Each row has a name. After each piece below comes the name of the row it's from, unless a question asks for something else. Each question is about the rows just above it. Places in a row count from 1.

Y: [ 88 153 150 153 157 120 131 152 163 128 157 155  96 143 158 161 148 153
 160 158 145 152 153 139 157 149 153 158 150 165  88  80  62 161 166 161
 155 139]
L: [137 132 114 108  99 156  91  98 105  94  98 129 129 109  94  92  98 104
  79 116 110 119 115 104 111 123 103  95  96  84 122 133 123  99  90  92
 104 100]
D: [158 135 161 147 125 203 134 147 134 140 132 168 192 153 137 118 120 152
 102 153 157 160 154 160 135 170 149 129 149 109 187 200 241 139 113 131
 138 153]
R: [132 157 144 147 163  97 159 154 161 150 158 141 109 152 164 169 170 155
 178 149 148 145 149 147 160 145 153 166 146 166 110 102  96 156 166 162
 157 154]
[102  96 156 166 162 157] begins in row and place
R, 32
Where does [140 132] start? Give its row and place.
D, 10

F: [170 248 244  44 123 221  73  68]
A: [229 248 221  68  73 244 123  44]
J: [130 111  76 209  13  17 152 177]
[ 73 244] begins in row and place
A, 5
Where does [248 244  44 123 221  73  68] start? Give its row and place.
F, 2
Row and place where [ 13  17 152 177] starts:
J, 5

zabo: [182  94  92  88  91  34  47 241  92]
kot: [161  67  72  73  69  92  94 162  72]
vafe: [ 94 151  84 151  72 105 120 228 167]
tubis: [114 194 167 151 120  72 167 105 228]
nofe: [ 94 151 120 151 105  84  72 186 127]
nofeb: [128  97  46  79  60 130 110 113  74]
[ 94 151 120 151 105  84  72] begins in row and place
nofe, 1
Row and place where [151  72 105 120 228 167] starts:
vafe, 4

Q: [109  63  67 163  97 157  95 104  62 137 130 133 167 131]
U: [ 99 143 191  95 158  91 158 160 199 103 119 116  77 129]
B: [183  99  94 116 185  92 161 137 106 146  98  94 134  88]
G: [ 96 139 124 123 102 143 108  86 137 235 195 198 160 150]
V: [ 71 102  96 134  78 144  94 107  98 167 162 161 130 149]
Row and place where [102 143] starts:
G, 5
[191  95 158] begins in row and place
U, 3

vodag: [  5 140 131 124 160 116 160 114 151 164 118 112 126 123 118 121  83 129
 118 106 130 150  73 139 125 105 141 137 210  81 101 112  93 123 131 124
 158 103 153 160 107 183 191 114 138 108 116 145  89  81  80 167 123 125
  87 131 151  93 114]
kika: [156 100 223  98 157 128 160 152 149 136 208 122 123 130 177 131 101  96
 139 127 122 131 113 124 124 102  94 115  62 124 151 114 135 141 137 118
  96 120 162 156 140  14 151 130 117 166 137 125 154 133 114 130 145 157
 128 144 138 219 153]
palet: [  3 115 109 115 160 136 134 129 123 149  95 151 139 113 113 128 163 129
 118 129 100 112 125  73 105 139 154 139  84  98 119 191  97 144 112 136
 117 126  84 158 120 197  90 165 135 121 117 138 128 125 117 139  59 124
 144 137 139  98  87]
Where does [210  81 101 112  93 123 131 124 158 103] start? Give its row and place.
vodag, 29
Row and place where [ 73 139 125 105] starts:
vodag, 23
which: [  5 140 131 124 160 116 160 114 151 164 118 112 126 123 118 121  83 129
 118 106 130 150  73 139 125 105 141 137 210  81 101 112  93 123 131 124
 158 103 153 160 107 183 191 114 138 108 116 145  89  81  80 167 123 125
  87 131 151  93 114]
vodag
Row and place where [113 128 163 129] starts:
palet, 15
Where does [151 164 118 112 126 123 118 121] start? Give its row and place.
vodag, 9

Bikez: [113  82 178  11]
Tegof: [100 114 151 149]
kimat: [ 62  56 105  89]
Gol: [199 184 122 107]
sofe: [113 178  82  11]
mut: [ 56  62 149 130]
[56 62] begins in row and place
mut, 1
Row and place where [ 82 178  11] starts:
Bikez, 2

vubi: [254 119 125  67  39 110 104 117 109  78  40  53 209  78 132 208 197 164]
Fiki: [155  29 236 205  39 220  51  75  53 194 191 206 205 164  35 217 141 111]
sif: [206  35 236 205  39 220  51  75  53 194 191 206 164 205  35 217 141 111]
pugu: [155  29 236 205  39 220 104  75  53 194 191 206 164 205  35 217 141 111]
which: [155  29 236 205  39 220 104  75  53 194 191 206 164 205  35 217 141 111]
pugu
which: [206  35 236 205  39 220  51  75  53 194 191 206 164 205  35 217 141 111]
sif
Where does [117 109] start? Give its row and place.
vubi, 8
[205  39 220 104  75] begins in row and place
pugu, 4
Which row holds [155  29 236 205  39 220  51  75  53 194 191 206 205 164  35 217 141 111]?
Fiki

Sikoz: [160 115 154  98 105 159 104 100 112]
muvo: [ 90 148  99 190 113 161 108  98 109]
vugat: [ 98 154 115 160 118 143 104 112 115]
Lek: [109 147 103 155  70 146  83  96 105]
Nit: [114 160  73 151  84 152  84 107 102]
Sapu: [106 137  97 138 109 142  69 117  63]
lofo: [ 68 160 118 154 115 143  98 102  98]
supa: [108 142 107 157 109 163  74 114 102]
defe: [ 95 161 113 150 110 146 113  98 112]
Row and place where [ 98 154 115 160] starts:
vugat, 1
Where does [ 84 152  84] start? Give its row and place.
Nit, 5
Row and place where [154 115 160 118 143] starts:
vugat, 2
[113 150 110 146 113] begins in row and place
defe, 3

